Here is a tiny trained network, its code and every weight. The questions are about switching its units off for an input and a class, where a switched-off unit gives its printed mean instead of its output.

import numpy as np


def w(rows, s, z=0):
    codes = np.array(rows[::2]) - 128.0
    scale = np.full(codes.shape[1], s)
    scale[-1] = z or s
    return codes * scale


def f(y):
    return y / 2 * (1 + np.tanh(0.7978845608 * (y + 0.044715 * y**3)))


def log_softmax(a):
    a = a - a.max(-1, keepdims=True)
    return a - np.log(np.exp(a).sum(-1, keepdims=True))


def net(x, mask):
    res = np.array(x, float).reshape(1, 8) / 4 @ E
    y = f(res @ A[0][:, :-1].T + A[0][:, -1])
    res = res + np.where(mask, y, B[0][:, -1]) @ B[0][:, :-1]
    return log_softmax(res[-1] @ U[:, :-1].T + U[:, -1])


A, B = {}, {}
E = w([
[132,129,148,111,129,107],'x0',
[183,124,68,139,178,92],'x1',
[162,110,53,153,168,110],'x2',
[198,39,103,39,53,217],'x3',
[69,183,19,89,3,83],'x4',
[76,91,103,170,105,183],'x5',
[177,58,189,216,6,87],'x6',
[126,124,121,135,127,135],'x7',
],0.0061)
A[0] = w([
[191,94,113,26,101,165,104],'neuron 0',
[177,75,114,48,109,160,62],'neuron 1',
[137,155,106,51,192,114,119],'neuron 2',
[166,92,131,255,82,150,74],'neuron 3',
[90,186,105,125,198,179,41],'neuron 4',
[76,127,109,58,183,144,71],'neuron 5',
[149,88,162,169,93,84,55],'neuron 6',
[162,54,187,137,226,169,155],'neuron 7',
[86,181,184,136,144,96,136],'neuron 8',
[94,155,58,94,110,111,58],'neuron 9',
[145,115,137,121,131,105,254],'neuron 10',
[181,106,165,162,84,66,59],'neuron 11',
[56,113,94,93,204,176,39],'neuron 12',
[95,146,124,51,180,169,71],'neuron 13',
[145,113,101,152,43,44,107],'neuron 14',
[229,145,78,115,138,50,235],'neuron 15',
[204,136,122,102,87,195,43],'neuron 16',
[154,80,162,184,90,81,61],'neuron 17',
[178,69,207,172,202,147,64],'neuron 18',
[92,203,144,234,146,70,32],'neuron 19',
[222,107,89,79,87,197,43],'neuron 20',
[26,62,57,208,135,207,167],'neuron 21',
[184,91,22,171,140,155,201],'neuron 22',
[134,219,106,189,180,27,165],'neuron 23',
[161,99,175,185,211,186,162],'neuron 24',
],0.0079,0.0059)
B[0] = w([
[101,90,157,255,141,61,208],'neuron 0',
[135,115,118,248,166,57,171],'neuron 1',
[166,162,134,111,131,180,185],'neuron 2',
[201,160,85,49,188,171,192],'neuron 3',
[203,108,100,145,154,163,156],'neuron 4',
[216,181,123,140,147,184,157],'neuron 5',
[214,169,83,144,174,188,150],'neuron 6',
[77,172,100,101,82,96,245],'neuron 7',
[156,64,167,144,112,93,175],'neuron 8',
[133,180,29,67,192,126,157],'neuron 9',
[114,130,196,68,72,179,242],'neuron 10',
[203,177,96,85,195,169,162],'neuron 11',
[223,181,92,105,173,168,157],'neuron 12',
[198,119,140,130,171,167,162],'neuron 13',
[136,201,33,56,184,163,210],'neuron 14',
[87,116,195,70,57,165,255],'neuron 15',
[113,94,65,188,196,62,147],'neuron 16',
[213,172,73,124,200,244,167],'neuron 17',
[69,184,66,80,161,97,199],'neuron 18',
[157,61,109,230,194,51,174],'neuron 19',
[135,89,131,208,200,34,181],'neuron 20',
[142,186,218,148,54,107,225],'neuron 21',
[101,102,197,120,83,148,230],'neuron 22',
[104,89,158,193,101,138,250],'neuron 23',
[78,141,101,99,65,96,230],'neuron 24',
],0.0081,0.0051)
U = w([
[254,168,69,126,192,195,29],'0',
[124,60,109,236,171,59,60],'1',
[126,151,163,125,70,132,254],'2',
[108,117,155,113,89,147,253],'3',
[68,183,61,91,105,87,125],'4',
[119,104,192,122,87,169,163],'5',
[121,102,176,120,82,160,148],'6',
],0.0095,0.0054)

Each question gives the input, the list of numbers given to net, and the class t.
The units are the neurons (one row each of A and B). Each row of codes is followed by its name. A weight is (code - 128) times the scale printed after its matrix; where a second scale follows, it is the last column's (A, B and U).
mask holds one flag per neuron, in row order. A switched-off neuron (its flag False) gives its mean, the last column of its row in B, instead of its output. The means were averaged over made-up inputs and are rounded, as every weight is.
A unit's drop is (log p(t) with every unit on - log p(t) with that unit switched off) / (log p(t) with every unit on - log p(t) with every unit switched off).
The circuit of an input: a set's keep is (log p(t) with only the set's units on - log p(t) with every unit switched off) / (log p(t) with every unit on - log p(t) with every unit switched off). Starting from the 12 units with the biggest drops (on a tie, the unit counted first), units are removed one at a time, each time the one whose removal leaves the highest keep (on an exact tie, the one counted first), for as long as the keep stays at least 0.8.
units of the circuit, in order: the units of the circuit, biggest drop first
most important unit: the unit with the biggest drop
top k neurons: the k neurons with the biggest drops, biggest first
drop of u: that unit's drop, to one decimal
input [-1,-8,5,-2,-8,-6,6,4], class 4: units of the circuit, in order : neuron 18; neuron 7
input [-3,-1,3,-5,7,-2,7,1], class 0: most important unit : neuron 14
input [-4,2,-4,8,8,-7,4,5], class 1: units of the circuit, in order : neuron 0; neuron 20
input [3,3,-6,-6,-3,4,-2,2], class 1: units of the circuit, in order : neuron 19; neuron 15
input [4,7,0,4,-8,4,-5,-6], class 4: units of the circuit, in order : neuron 7; neuron 18
input [-5,-5,-3,5,-8,5,3,-7], class 4: units of the circuit, in order : neuron 18; neuron 7; neuron 24
input [1,-3,-1,7,-6,2,8,2], class 0: units of the circuit, in order : neuron 3; neuron 17
input [7,4,5,-3,7,7,-3,-2], class 2: units of the circuit, in order : neuron 21; neuron 22
input [-5,-2,0,5,-6,2,-5,-3], class 4: top 3 neurons : neuron 7; neuron 24; neuron 18
input [-3,3,6,8,-3,-1,7,6], class 1: top 3 neurons : neuron 20; neuron 0; neuron 1
input [-5,3,-6,-8,7,-8,-7,4], class 1: units of the circuit, in order : neuron 23; neuron 19
input [2,5,-7,8,-8,-2,-7,8], class 1: units of the circuit, in order : neuron 0; neuron 1
input [-3,6,0,-6,6,-3,-5,-7], class 1: top 2 neurons : neuron 23; neuron 19
input [6,8,-4,2,-8,6,-7,3], class 4: units of the circuit, in order : neuron 7
input [0,5,-4,-2,-5,-1,0,-2], class 4: units of the circuit, in order : neuron 18; neuron 7
input [6,1,4,7,7,-6,2,-2], class 1: top 2 neurons : neuron 0; neuron 20
input [-5,-1,6,6,2,-1,1,-8], class 1: units of the circuit, in order : neuron 20; neuron 0
input [3,-2,4,-8,5,-8,5,2], class 1: top 2 neurons : neuron 19; neuron 23
input [-4,-1,-7,-6,-7,3,6,1], class 4: top 2 neurons : neuron 18; neuron 24
input [-7,7,7,-2,8,-8,0,2], class 2: units of the circuit, in order : neuron 15
input [-7,2,7,-3,-7,-6,-5,-1], class 3: top 2 neurons : neuron 23; neuron 15
input [-6,6,2,2,5,1,6,3], class 0: top 2 neurons : neuron 14; neuron 3
input [-8,4,7,-1,-7,8,-3,7], class 2: top 2 neurons : neuron 21; neuron 22
input [0,7,8,-5,-5,-7,-3,1], class 6: top 2 neurons : neuron 15; neuron 23
input [2,3,1,8,-8,0,3,1], class 1: drop of neuron 16 : 0.1
input [7,-6,7,-6,7,-6,-6,-5], class 3: drop of neuron 12 : 0.0
input [2,-4,-3,0,3,6,-7,6], class 0: most important unit : neuron 12
input [-1,-2,0,-1,-1,-1,5,3], class 0: drop of neuron 12 : -0.1
input [-1,-3,-4,4,-7,3,-3,-2], class 4: drop of neuron 7 : 0.3
